Here is a tiny trained network, its code and every weight. The questions are about switching its units off for an input and a target symbol, where a switched-off unit gives its printed mean instead of its output.

import numpy as np


def w(rows, s, z=0):
    codes = np.array(rows[::2]) - 128.0
    scale = np.full(codes.shape[1], s)
    scale[-1] = z or s
    return codes * scale


def f(y):
    return y / 2 * (1 + np.tanh(0.7978845608 * (y + 0.044715 * y**3)))


def softmax(a):
    e = np.exp(a - a.max(-1, keepdims=True))
    return e / e.sum(-1, keepdims=True)


def log_softmax(a):
    a = a - a.max(-1, keepdims=True)
    return a - np.log(np.exp(a).sum(-1, keepdims=True))


def net(x, mask):
    ids = ['αγδζθμσφω'.index(c) for c in x.split()]
    T = len(ids)
    res = E[ids] + P[:T]
    r = res
    for j in range(3):
        rows = slice(2 * j, 2 * j + 2)
        q, k, v = (r @ M[0][rows].T for M in (Q, K, V))
        z = softmax(np.where(np.tri(T) > 0, q @ k.T / 2**0.5, -1e9)) @ v
        o = O[0][rows]
        res = res + np.where(mask[j], z, o[:, -1]) @ o[:, :-1]
    y = f(res @ A[0][:, :-1].T + A[0][:, -1])
    res = res + np.where(mask[3:11], y, B[0][:, -1]) @ B[0][:, :-1]
    return log_softmax(res[-1] @ U[:, :-1].T + U[:, -1])


Q, K, V, O, A, B = {}, {}, {}, {}, {}, {}
E = w([
[129,64,253,177,87,110],'α',
[27,195,150,121,150,193],'γ',
[205,215,158,44,215,92],'δ',
[39,84,252,155,145,107],'ζ',
[121,89,39,96,82,132],'θ',
[33,132,138,126,123,109],'μ',
[99,60,197,160,93,73],'σ',
[188,107,164,165,85,246],'φ',
[178,75,153,164,48,139],'ω',
],0.0064)
P = w([
[70,21,75,243,151,95],'0',
[102,154,100,125,24,123],'1',
[109,134,142,100,65,136],'2',
[118,129,184,84,104,144],'3',
[131,126,221,72,140,156],'4',
[140,125,255,62,172,165],'5',
],0.004)
Q[0] = w([
[31,210,114,64,160,130],'H1',
[55,41,151,169,151,45],'H1',
[162,225,92,86,115,119],'H2',
[3,60,198,88,90,125],'H2',
[186,119,184,87,23,160],'H3',
[125,108,230,84,44,112],'H3',
],0.033)
K[0] = w([
[21,191,71,69,208,103],'H1',
[58,159,246,181,72,42],'H1',
[21,98,115,182,105,133],'H2',
[167,165,165,18,195,30],'H2',
[254,136,160,100,148,66],'H3',
[184,128,155,26,188,98],'H3',
],0.027)
V[0] = w([
[112,202,182,14,120,106],'H1',
[153,174,204,184,196,208],'H1',
[5,121,101,134,155,25],'H2',
[71,72,155,89,49,218],'H2',
[141,212,166,101,49,137],'H3',
[193,25,126,189,53,131],'H3',
],0.016)
O[0] = w([
[217,24,81,204,118,167,79],'H1',
[108,118,17,49,117,75,101],'H1',
[83,128,45,2,142,89,168],'H2',
[120,35,140,133,187,209,252],'H2',
[47,165,122,126,221,105,168],'H3',
[116,67,28,65,110,107,184],'H3',
],0.01,0.0038)
A[0] = w([
[150,130,18,112,100,81,18],'N1',
[126,117,3,101,90,108,142],'N2',
[110,110,50,104,108,127,254],'N3',
[109,157,114,121,108,111,103],'N4',
[144,145,128,140,82,133,154],'N5',
[92,108,153,138,156,140,75],'N6',
[142,151,152,142,169,126,52],'N7',
[129,115,93,161,126,108,152],'N8',
],0.026,0.0039)
B[0] = w([
[113,152,62,84,121,232,163],'N1',
[184,192,253,174,173,55,236],'N2',
[78,41,44,116,119,114,255],'N3',
[150,61,138,196,87,145,144],'N4',
[134,116,150,78,159,142,143],'N5',
[150,135,178,105,70,152,179],'N6',
[83,135,62,143,114,109,160],'N7',
[68,160,155,158,90,88,130],'N8',
],0.019,0.016)
U = w([
[129,83,172,158,161,52,201],'α',
[105,72,6,75,78,199,229],'γ',
[214,146,253,92,118,184,253],'δ',
[140,140,123,117,134,141,6],'ζ',
[63,203,152,92,107,108,79],'θ',
[124,167,102,99,166,136,90],'μ',
[137,144,115,120,139,139,32],'σ',
[134,130,125,218,80,145,18],'φ',
[148,138,118,164,119,139,44],'ω',
],0.0052,0.003)

Each question gives the input, a string of symbols that net reads in full, and the target symbol t.
The units are the heads (2 rows each of Q, K, V and O) and the neurons (one row each of A and B). Each row of codes is followed by its name. A weight is (code - 128) times the scale printed after its matrix; where a second scale follows, it is the last column's (O, A, B and U).
mask holds one flag per unit, heads first, then neurons. A switched-off unit (its flag False) gives its mean, the last column of its rows in O or B, instead of its output. The means were averaged over made-up inputs and are rounded, as every weight is.
A unit's drop is (log p(t) with every unit on - log p(t) with that unit switched off) / (log p(t) with every unit on - log p(t) with every unit switched off).
The circuit of an input: a set's keep is (log p(t) with only the set's units on - log p(t) with every unit switched off) / (log p(t) with every unit on - log p(t) with every unit switched off). Starting from all 11 units, units are removed one at a time, each time the one whose removal leaves the highest keep (on an exact tie, the one counted first), for as long as the keep stays at least 0.8.
units of the circuit, in order: the units of the circuit, biggest drop first
most important unit: the unit with the biggest drop
top k neurons: the k neurons with the biggest drops, biggest first
heads that matter: for each layer, one digit per head in row order, 1 if its drop is at least 0.15 and else 0, layers parted by /
drop of u: that unit's drop, to one decimal
input μ γ θ θ θ μ, target γ: most important unit : N2
input δ θ φ θ θ, target δ: heads that matter : 001
input θ γ δ, target θ: heads that matter : 101
input φ ω γ, target α: heads that matter : 110
input θ θ μ ω δ, target θ: units of the circuit, in order : (N7, N3, H3)
input μ μ φ, target α: units of the circuit, in order : (N2, H1, N3)
input θ σ θ ω θ, target δ: top 3 neurons : (N3, N6, N7)
input δ θ φ σ, target δ: top 3 neurons : (N3, N5, N7)
input δ γ θ φ μ, target δ: top 2 neurons : (N3, N5)
input φ δ θ θ μ ω, target φ: top 4 neurons : (N4, N3, N2, N7)
input θ μ ζ ω ζ, target γ: heads that matter : 101
input φ μ φ μ δ, target φ: heads that matter : 111
input θ μ δ μ, target θ: heads that matter : 111
input φ θ θ φ μ φ, target δ: units of the circuit, in order : (N3)
input ω φ μ θ θ, target γ: heads that matter : 111
input δ γ γ, target δ: top 4 neurons : (N3, N5, N7, N4)
input α γ α, target γ: heads that matter : 011
input μ ω φ δ, target μ: heads that matter : 110
input θ μ α φ δ μ, target θ: heads that matter : 011
input θ μ φ φ, target γ: most important unit : N2
input μ ω μ θ μ, target δ: heads that matter : 101
input μ μ σ σ, target γ: heads that matter : 101
input θ θ φ, target α: heads that matter : 111
input φ θ σ δ θ φ, target φ: top 3 neurons : (N4, N3, N7)
input θ θ γ δ γ θ, target θ: units of the circuit, in order : (N7, H3, H2)
input γ σ ζ μ μ γ, target γ: drop of H2 : 0.9
